How the states are linked:
s828 zi s57
s828 de s632
s480 zi s274
s480 de s349
s328 zi s677
s328 de s463
s399 zi s157
s399 de s284
s203 zi s454
s203 de s762
s356 zi s700
s356 de s809
s89 zi s943
s89 de s932
s108 zi s284
s108 de s157
s511 zi s932
s511 de s943
s827 zi s511
s827 de s886
s132 zi s828
s132 de s845
s825 zi s480
s825 de s355
s483 zi s203
s483 de s996
s700 zi s957
s700 de s573
s349 zi s355
s349 de s480
s886 zi s347
s886 de s827
s200 zi s132
s200 de s906
s762 zi s996
s762 de s203
s415 zi s356
s415 de s208
s585 zi s827
s585 de s347
s241 zi s200
s241 de s172
s274 zi s632
s274 de s57
s284 zi s585
s284 de s399
s454 zi s774
s454 de s372
s783 zi s372
s783 de s774
s57 zi s349
s57 de s274
s906 zi s172
s906 de s200
s573 zi s809
s573 de s700
s172 zi s783
s172 de s241
s632 zi s845
s632 de s828
s655 zi s483
s655 de s424
s774 zi s241
s774 de s783
s463 zi s255
s463 de s328
s996 zi s424
s996 de s483
s518 zi s108
s518 de s558
s157 zi s558
s157 de s108
s501 zi s463
s501 de s677
s424 zi s518
s424 de s655
s347 zi s399
s347 de s585
s932 zi s501
s932 de s89
s943 zi s886
s943 de s511
s845 zi s906
s845 de s132
s355 zi s415
s355 de s825
s809 zi s208
s809 de s356
s255 zi s573
s255 de s957
s208 zi s825
s208 de s415
s677 zi s89
s677 de s501
s957 zi s328
s957 de s255
s372 zi s762
s372 de s454
s558 zi s655
s558 de s518

In the rows, 60 stands for zero.

The rows follow the links: the fewer symbols apart two states are, the more alike their rows tend to be.

Each row is also shifted at random along 5 hidden directions that mean nothing.

Some states, each with a row of numbers:
s558 -> 34,62,61,49,55,62,54,48,64,55,55,49,42,42,71,72,56,63,77,58,38,54,47,61,62,62,60,70,55,58,56,54,55,57,51,71,65,53,49,46,53,50,51
s399 -> 44,61,57,59,60,61,49,67,61,66,45,58,57,57,65,62,52,51,80,51,48,59,50,64,64,70,62,63,62,55,62,63,63,63,45,72,62,54,58,43,51,43,54
s241 -> 91,54,66,51,65,48,72,42,44,56,52,53,56,65,50,68,41,78,57,67,56,63,70,59,49,61,59,65,54,68,59,53,62,52,49,59,51,59,56,68,62,67,54
s108 -> 59,53,69,59,61,54,59,51,56,77,49,59,56,66,56,59,37,64,66,65,51,69,64,55,67,71,67,69,46,62,67,60,68,62,35,68,44,63,48,46,48,61,50
s274 -> 90,66,54,66,58,57,52,68,57,60,50,56,69,65,64,59,59,53,64,49,68,44,54,51,50,70,49,57,71,48,52,72,74,64,54,56,78,53,51,57,63,56,72
s906 -> 86,67,45,48,58,65,46,59,75,55,55,55,49,60,74,70,68,59,79,52,62,33,49,49,44,57,59,59,79,42,51,56,60,59,60,54,86,49,46,64,74,45,62
s57 -> 88,56,72,66,55,44,63,50,52,53,49,43,70,64,67,70,41,84,42,58,70,48,73,57,50,72,42,65,55,53,42,60,71,71,54,58,68,45,50,60,70,67,69
s677 -> 18,63,64,66,69,66,68,69,57,72,66,76,68,74,59,39,51,58,43,75,63,58,77,37,73,65,71,74,45,65,59,55,62,52,57,61,57,88,49,66,51,81,84
s424 -> 19,51,53,53,69,59,60,71,40,59,65,51,74,63,67,57,57,59,62,38,78,79,77,82,60,62,77,58,58,57,60,48,60,50,69,76,47,47,70,43,62,29,49
s415 -> 87,64,63,57,52,54,59,44,72,51,49,54,51,59,62,75,59,69,60,70,49,33,55,37,39,59,41,60,73,53,48,62,68,66,52,44,80,55,42,74,69,71,71
s585 -> 43,54,73,64,52,50,58,54,60,64,54,58,63,53,61,64,47,61,57,61,52,71,61,69,76,69,53,64,42,65,63,64,58,69,50,71,45,52,66,42,46,62,48
s632 -> 56,69,56,66,55,64,53,75,70,61,61,64,71,63,65,49,65,45,51,56,71,53,51,53,67,66,51,61,59,52,58,71,63,73,68,60,71,69,60,56,56,65,77
s774 -> 68,52,63,52,64,51,67,43,48,56,57,55,50,59,47,66,52,69,67,66,49,71,58,66,50,52,64,58,58,71,64,58,60,49,54,59,48,58,61,68,58,63,47
s328 -> 68,64,46,57,74,66,58,75,67,75,53,72,67,82,49,42,65,55,53,52,81,55,64,58,54,59,70,53,77,53,67,63,65,57,62,50,62,66,64,72,76,67,64
s172 -> 31,67,44,49,63,69,52,76,74,58,59,58,65,66,73,54,66,61,52,47,83,51,60,64,60,58,64,63,72,49,59,58,54,66,72,65,70,51,66,60,74,49,59
s828 -> 71,55,75,70,52,53,72,44,47,41,76,52,60,42,72,69,57,72,53,79,42,55,69,43,60,61,49,62,39,65,43,48,65,56,58,56,63,64,43,59,44,69,79
s463 -> 106,58,56,56,57,64,62,61,66,55,55,62,54,61,48,62,75,66,50,56,69,62,62,79,52,47,57,40,76,63,64,58,47,62,77,49,57,47,80,70,77,62,46
s943 -> 23,58,57,63,65,64,57,69,36,57,73,58,63,49,74,58,65,49,80,51,47,56,65,49,53,62,71,60,55,54,49,50,68,39,56,66,65,69,48,51,50,38,71
s284 -> 78,51,60,62,50,64,52,60,53,53,73,54,52,33,75,71,77,49,88,50,40,68,54,73,57,52,69,47,57,59,55,47,55,53,68,65,56,45,65,40,53,25,39

From each start, follow one symbol. Which state do you reach?
Answer with the state's name.
66,51,71,68,56,55,71,51,42,48,82,56,60,46,60,61,64,62,55,74,47,78,66,57,62,54,62,56,42,74,60,54,57,49,68,58,48,69,60,61,44,64,63
de
s906
99,63,50,71,60,65,54,81,53,51,70,59,77,56,74,56,78,51,54,42,80,58,67,64,56,60,57,46,72,46,50,58,60,60,83,58,74,52,72,58,70,40,71
de
s349
117,58,51,66,65,64,54,80,54,60,60,63,79,70,57,54,71,55,47,43,85,61,71,66,57,64,60,46,72,50,58,63,66,62,77,54,65,56,73,61,69,53,65
de
s355
89,57,64,58,66,50,69,47,53,52,48,55,53,68,42,68,55,74,57,64,55,57,60,60,41,55,50,52,72,64,57,61,60,54,56,47,61,54,63,80,71,73,58
zi
s573
23,60,45,46,67,67,57,68,58,60,65,55,60,60,64,55,67,56,69,49,71,59,60,65,53,52,76,61,69,54,61,52,56,52,66,64,61,58,62,60,68,40,55
zi
s762
49,51,70,76,53,48,71,58,39,51,73,59,70,52,49,57,64,50,50,61,58,83,57,66,65,61,53,48,48,72,65,71,64,64,64,59,41,64,70,58,43,68,61
zi
s828
33,57,46,46,70,64,53,63,54,63,63,60,57,63,62,53,63,49,76,55,63,63,54,65,53,53,75,60,67,57,66,57,59,47,58,64,57,65,59,59,62,43,53
zi
s996
36,55,59,53,58,66,65,60,62,56,67,61,51,52,48,55,66,56,56,61,58,77,56,80,71,49,65,56,52,72,73,65,40,61,69,69,44,63,76,56,54,61,38
de
s762
54,65,63,62,51,66,65,52,76,48,77,64,53,50,74,63,69,68,49,85,51,39,65,32,61,51,51,64,54,60,47,48,55,57,73,46,75,73,44,76,63,76,81
de
s809
29,63,70,79,46,53,63,58,65,52,69,64,64,51,57,56,64,50,45,72,56,58,45,50,72,60,37,54,50,65,59,78,62,76,63,50,59,71,62,61,45,84,75
de
s825
44,62,58,52,51,75,58,66,80,62,76,71,46,45,70,51,75,49,54,70,51,71,53,68,88,51,71,62,45,68,70,56,32,67,75,71,51,64,72,53,53,59,46
de
s424
56,58,58,49,71,67,62,66,71,85,55,68,65,82,61,45,38,68,44,73,76,63,80,55,74,65,80,83,50,63,69,48,59,53,52,69,43,72,52,61,66,69,58
de
s483
48,57,67,74,61,51,74,61,35,45,74,58,65,55,57,61,62,60,55,66,51,65,61,48,56,59,52,54,50,65,50,60,67,47,60,52,63,73,55,67,47,68,83
de
s415
43,59,68,73,43,47,62,52,48,34,76,48,61,35,71,74,71,59,61,64,48,54,54,53,54,57,40,48,52,58,45,60,62,63,69,50,72,54,54,57,48,56,70
de
s480
59,52,59,58,64,63,57,61,54,70,61,67,61,60,59,54,53,54,65,60,57,72,63,63,64,64,76,66,51,63,67,52,63,52,52,70,41,63,61,48,48,49,47
de
s558
67,61,76,63,49,55,57,55,74,74,50,67,52,60,46,58,51,56,55,67,53,71,47,69,80,67,50,60,51,69,74,76,54,78,50,63,43,56,71,49,48,73,44
zi
s511
18,64,50,49,64,69,57,72,72,65,61,61,64,69,66,47,60,62,52,57,80,57,63,60,70,57,69,68,59,57,68,57,54,58,68,66,61,64,60,62,68,60,59
zi
s372
